Below are the code and all the weights of a small trained network. Each question names an input and a class and asks about switching units off, where a switched-off unit gives its printed mean instead of its output.

import numpy as np


def w(rows, s, z=0):
    codes = np.array(rows[::2]) - 128.0
    scale = np.full(codes.shape[1], s)
    scale[-1] = z or s
    return codes * scale


def f(y):
    return np.maximum(y, 0)


def log_softmax(a):
    a = a - a.max(-1, keepdims=True)
    return a - np.log(np.exp(a).sum(-1, keepdims=True))


def net(x, mask):
    res = np.array(x, float).reshape(1, 7) / 4 @ E
    y = f(res @ A[0][:, :-1].T + A[0][:, -1])
    res = res + np.where(mask, y, B[0][:, -1]) @ B[0][:, :-1]
    return log_softmax(res[-1] @ U[:, :-1].T + U[:, -1])


A, B = {}, {}
E = w([
[202,31,1,153],'x0',
[106,195,36,35],'x1',
[130,129,125,127],'x2',
[122,129,127,130],'x3',
[132,131,131,129],'x4',
[251,135,188,53],'x5',
[39,5,159,25],'x6',
],0.007)
A[0] = w([
[82,101,88,164,99],'N0',
[202,100,127,101,110],'N1',
[110,77,158,90,29],'N2',
[158,65,135,176,132],'N3',
[148,157,131,156,43],'N4',
[166,133,89,177,124],'N5',
[104,179,184,111,51],'N6',
[197,113,133,76,88],'N7',
[160,113,89,150,93],'N8',
[136,157,123,151,22],'N9',
[122,163,126,179,73],'N10',
[57,100,67,209,165],'N11',
[96,112,251,196,140],'N12',
[173,55,55,144,45],'N13',
[129,212,162,156,101],'N14',
[157,140,174,93,153],'N15',
[115,138,51,56,151],'N16',
[179,134,79,177,101],'N17',
[151,108,100,134,65],'N18',
[213,112,147,94,84],'N19',
[79,90,135,84,15],'N20',
[134,198,151,156,143],'N21',
[113,140,212,152,59],'N22',
[103,69,133,107,68],'N23',
[143,153,117,151,3],'N24',
[156,184,133,152,63],'N25',
[92,112,163,94,91],'N26',
[105,199,115,73,124],'N27',
],0.013,0.0049)
B[0] = w([
[109,158,176,127,183],'N0',
[69,163,166,124,185],'N1',
[195,91,174,92,175],'N2',
[148,143,2,224,187],'N3',
[161,127,142,90,147],'N4',
[133,95,163,85,189],'N5',
[29,96,109,93,183],'N6',
[87,194,162,131,183],'N7',
[103,90,134,111,171],'N8',
[170,92,181,87,139],'N9',
[172,133,170,74,161],'N10',
[98,219,217,125,237],'N11',
[149,149,45,165,254],'N12',
[63,93,113,120,215],'N13',
[109,59,151,78,199],'N14',
[63,173,120,181,184],'N15',
[183,151,70,172,229],'N16',
[143,71,128,84,196],'N17',
[82,86,109,90,153],'N18',
[63,184,193,157,187],'N19',
[211,97,182,95,176],'N20',
[164,59,137,79,196],'N21',
[94,112,81,172,191],'N22',
[215,117,166,110,180],'N23',
[189,100,165,87,138],'N24',
[167,110,135,102,170],'N25',
[175,96,137,61,180],'N26',
[158,123,34,237,194],'N27',
],0.0084,0.0094)
U = w([
[199,37,224,54,71],'0',
[133,152,145,177,255],'1',
[57,245,240,165,82],'2',
[59,53,94,132,152],'3',
[195,159,35,255,70],'4',
],0.0097)

Each question gives the input, the list of numbers given to net, and the class t.
The units are the neurons (one row each of A and B). Each row of codes is followed by its name. A weight is (code - 128) times the scale printed after its matrix; where a second scale follows, it is the last column's (A, B and U).
mask holds one flag per neuron, in row order. A switched-off neuron (its flag False) gives its mean, the last column of its row in B, instead of its output. The means were averaged over made-up inputs and are rounded, as every weight is.
A unit's drop is (log p(t) with every unit on - log p(t) with that unit switched off) / (log p(t) with every unit on - log p(t) with every unit switched off).
The circuit of an input: a set's keep is (log p(t) with only the set's units on - log p(t) with every unit switched off) / (log p(t) with every unit on - log p(t) with every unit switched off). Starting from the 12 units with the biggest drops (on a tie, the unit counted first), units are removed one at a time, each time the one whose removal leaves the highest keep (on an exact tie, the one counted first), for as long as the keep stays at least 0.8.
units of the circuit, in order: the units of the circuit, biggest drop first
top k neurons: the k neurons with the biggest drops, biggest first
drop when u is switched off: that unit's drop, to one decimal
input [-7,4,-1,6,-1,-3,2], class 3: units of the circuit, in order -> N6, N11
input [-6,-3,1,-8,-3,5,-8], class 0: units of the circuit, in order -> N21
input [-7,7,7,-4,3,3,-1], class 3: top 2 neurons -> N6, N14
input [-8,-3,8,2,4,7,-1], class 3: units of the circuit, in order -> N11, N6, N22
input [2,8,6,1,-2,5,6], class 4: top 2 neurons -> N16, N27
input [1,4,3,-8,3,6,-3], class 2: units of the circuit, in order -> N19, N7
input [-7,-6,6,-2,4,2,6], class 3: top 2 neurons -> N12, N22
input [-5,8,-8,-2,2,5,-4], class 4: top 3 neurons -> N27, N11, N16
input [2,-3,3,-1,-1,-1,2], class 4: top 2 neurons -> N3, N14
input [4,-5,-5,-2,-3,-7,6], class 2: top 2 neurons -> N11, N0
input [8,-5,6,-1,0,-6,-7], class 3: top 2 neurons -> N3, N13
input [7,1,-2,6,6,7,-1], class 2: top 3 neurons -> N19, N7, N1
input [-7,-3,-4,-6,-1,-6,-8], class 0: units of the circuit, in order -> N21, N14
input [3,-8,5,-4,-7,-5,1], class 4: units of the circuit, in order -> N3
input [-4,-8,8,-2,-3,-1,7], class 4: units of the circuit, in order -> N12, N3
input [7,1,-5,4,7,-1,7], class 0: top 2 neurons -> N23, N20
input [-4,-4,-3,6,5,5,4], class 1: top 2 neurons -> N11, N12
input [0,-8,-4,1,7,-3,1], class 4: top 2 neurons -> N12, N3
input [0,7,0,4,-2,1,-1], class 4: drop when N27 is switched off -> 0.1
input [3,0,1,0,4,-4,5], class 0: drop when N2 is switched off -> 0.1
input [2,-7,3,8,-5,-2,-7], class 0: drop when N16 is switched off -> 0.1
